Below is a small trained network, with its code and all its weights. Each question gives an input and a target symbol and asks what happens when units are switched off, that is, made to give their printed mean instead of their output.

import numpy as np


def w(rows, s, z=0):
    codes = np.array(rows[::2]) - 128.0
    scale = np.full(codes.shape[1], s)
    scale[-1] = z or s
    return codes * scale


def f(y):
    return np.maximum(y, 0)


def softmax(a):
    e = np.exp(a - a.max(-1, keepdims=True))
    return e / e.sum(-1, keepdims=True)


def log_softmax(a):
    a = a - a.max(-1, keepdims=True)
    return a - np.log(np.exp(a).sum(-1, keepdims=True))


def net(x, mask):
    ids = ['ΔΨαβγημξτ'.index(c) for c in x.split()]
    T = len(ids)
    res = E[ids] + P[:T]
    q, k, v = (res @ M[0].T for M in (Q, K, V))
    z = softmax(np.where(np.tri(T) > 0, q @ k.T / 2**0.5, -1e9)) @ v
    res = res + np.where(mask[0], z, O[0][:, -1]) @ O[0][:, :-1]
    y = f(res @ A[0][:, :-1].T + A[0][:, -1])
    res = res + np.where(mask[1:13], y, B[0][:, -1]) @ B[0][:, :-1]
    return log_softmax(res[-1] @ U[:, :-1].T + U[:, -1])


Q, K, V, O, A, B = {}, {}, {}, {}, {}, {}
E = w([
[117,137,122],'Δ',
[154,98,163],'Ψ',
[107,96,166],'α',
[161,155,107],'β',
[254,118,152],'γ',
[74,176,78],'η',
[77,176,79],'μ',
[78,120,139],'ξ',
[170,119,138],'τ',
],0.018)
P = w([
[78,44,128],'0',
[183,215,217],'1',
[149,211,232],'2',
[171,189,177],'3',
[157,161,226],'4',
[183,176,214],'5',
[196,158,255],'6',
[139,189,230],'7',
[128,203,221],'8',
],0.008)
Q[0] = w([
[144,2,73],'h0',
[124,74,11],'h0',
],0.01)
K[0] = w([
[92,237,240],'h0',
[173,254,171],'h0',
],0.0076)
V[0] = w([
[222,67,167],'h0',
[49,76,249],'h0',
],0.015)
O[0] = w([
[214,2,67,108],'h0',
[150,243,38,254],'h0',
],0.019,0.0055)
A[0] = w([
[158,154,79,129],'n0',
[126,214,95,104],'n1',
[30,142,226,126],'n2',
[119,188,87,181],'n3',
[210,159,184,118],'n4',
[59,147,98,103],'n5',
[151,67,129,166],'n6',
[112,183,254,20],'n7',
[219,176,166,99],'n8',
[52,98,97,254],'n9',
[139,105,144,79],'n10',
[165,233,131,152],'n11',
],0.0087,0.0089)
B[0] = w([
[141,185,174,176],'n0',
[98,96,113,223],'n1',
[204,45,110,196],'n2',
[120,65,151,220],'n3',
[39,156,115,155],'n4',
[105,146,119,161],'n5',
[145,195,170,155],'n6',
[138,43,2,186],'n7',
[29,102,117,168],'n8',
[166,171,219,156],'n9',
[44,86,72,132],'n10',
[76,95,145,250],'n11',
],0.0065,0.023)
U = w([
[147,147,2,36],'Δ',
[61,47,111,45],'Ψ',
[81,169,153,91],'α',
[163,143,221,254],'β',
[164,67,110,53],'γ',
[93,154,47,53],'η',
[174,154,85,195],'μ',
[80,66,102,128],'ξ',
[119,140,201,246],'τ',
],0.0065,0.0054)

Each question gives the input, a string of symbols that net reads in full, and the target symbol t.
The units are the heads (2 rows each of Q, K, V and O) and the neurons (one row each of A and B). Each row of codes is followed by its name. A weight is (code - 128) times the scale printed after its matrix; where a second scale follows, it is the last column's (O, A, B and U).
mask holds one flag per unit, heads first, then neurons. A switched-off unit (its flag False) gives its mean, the last column of its rows in O or B, instead of its output. The means were averaged over made-up inputs and are rounded, as every weight is.
A unit's drop is (log p(t) with every unit on - log p(t) with that unit switched off) / (log p(t) with every unit on - log p(t) with every unit switched off).
The circuit of an input: a set's keep is (log p(t) with only the set's units on - log p(t) with every unit switched off) / (log p(t) with every unit on - log p(t) with every unit switched off). Starting from the 12 units with the biggest drops (on a tie, the unit counted first), units are removed one at a time, each time the one whose removal leaves the highest keep (on an exact tie, the one counted first), for as long as the keep stays at least 0.8.
circuit, biggest first: the units of the circuit, biggest drop first
k most important neurons: the k neurons with the biggest drops, biggest first
drop of u: that unit's drop, to one decimal
input α μ μ η Δ γ, target η: circuit, biggest first : (h0; n8; n4)
input β ξ β Ψ β Δ, target β: circuit, biggest first : (h0; n7; n1; n11)
input η Δ μ γ, target Ψ: circuit, biggest first : (h0; n7; n8; n0)
input η β η η μ η Δ, target Ψ: circuit, biggest first : (h0; n7; n2)
input γ Ψ τ η β Ψ α, target γ: circuit, biggest first : (h0)
input η ξ Δ, target Ψ: circuit, biggest first : (h0; n7; n2; n11)
input ξ η μ, target α: circuit, biggest first : (h0; n7; n11)
input ξ τ Δ η β η, target α: circuit, biggest first : (h0; n7)
input ξ β γ η Ψ η Ψ η β, target α: 4 most important neurons : (n7; n2; n0; n11)
input ξ η β ξ Ψ η μ ξ α, target α: 2 most important neurons : (n2; n7)
input μ β μ, target Ψ: drop of n2 : 0.2
input Ψ η Δ, target Δ: drop of n9 : 0.1
input Ψ β μ Ψ η γ Ψ Ψ, target μ: drop of n10 : 0.0
input ξ β τ, target α: drop of h0 : 0.5
input τ τ μ, target μ: most important neuron : (n11)
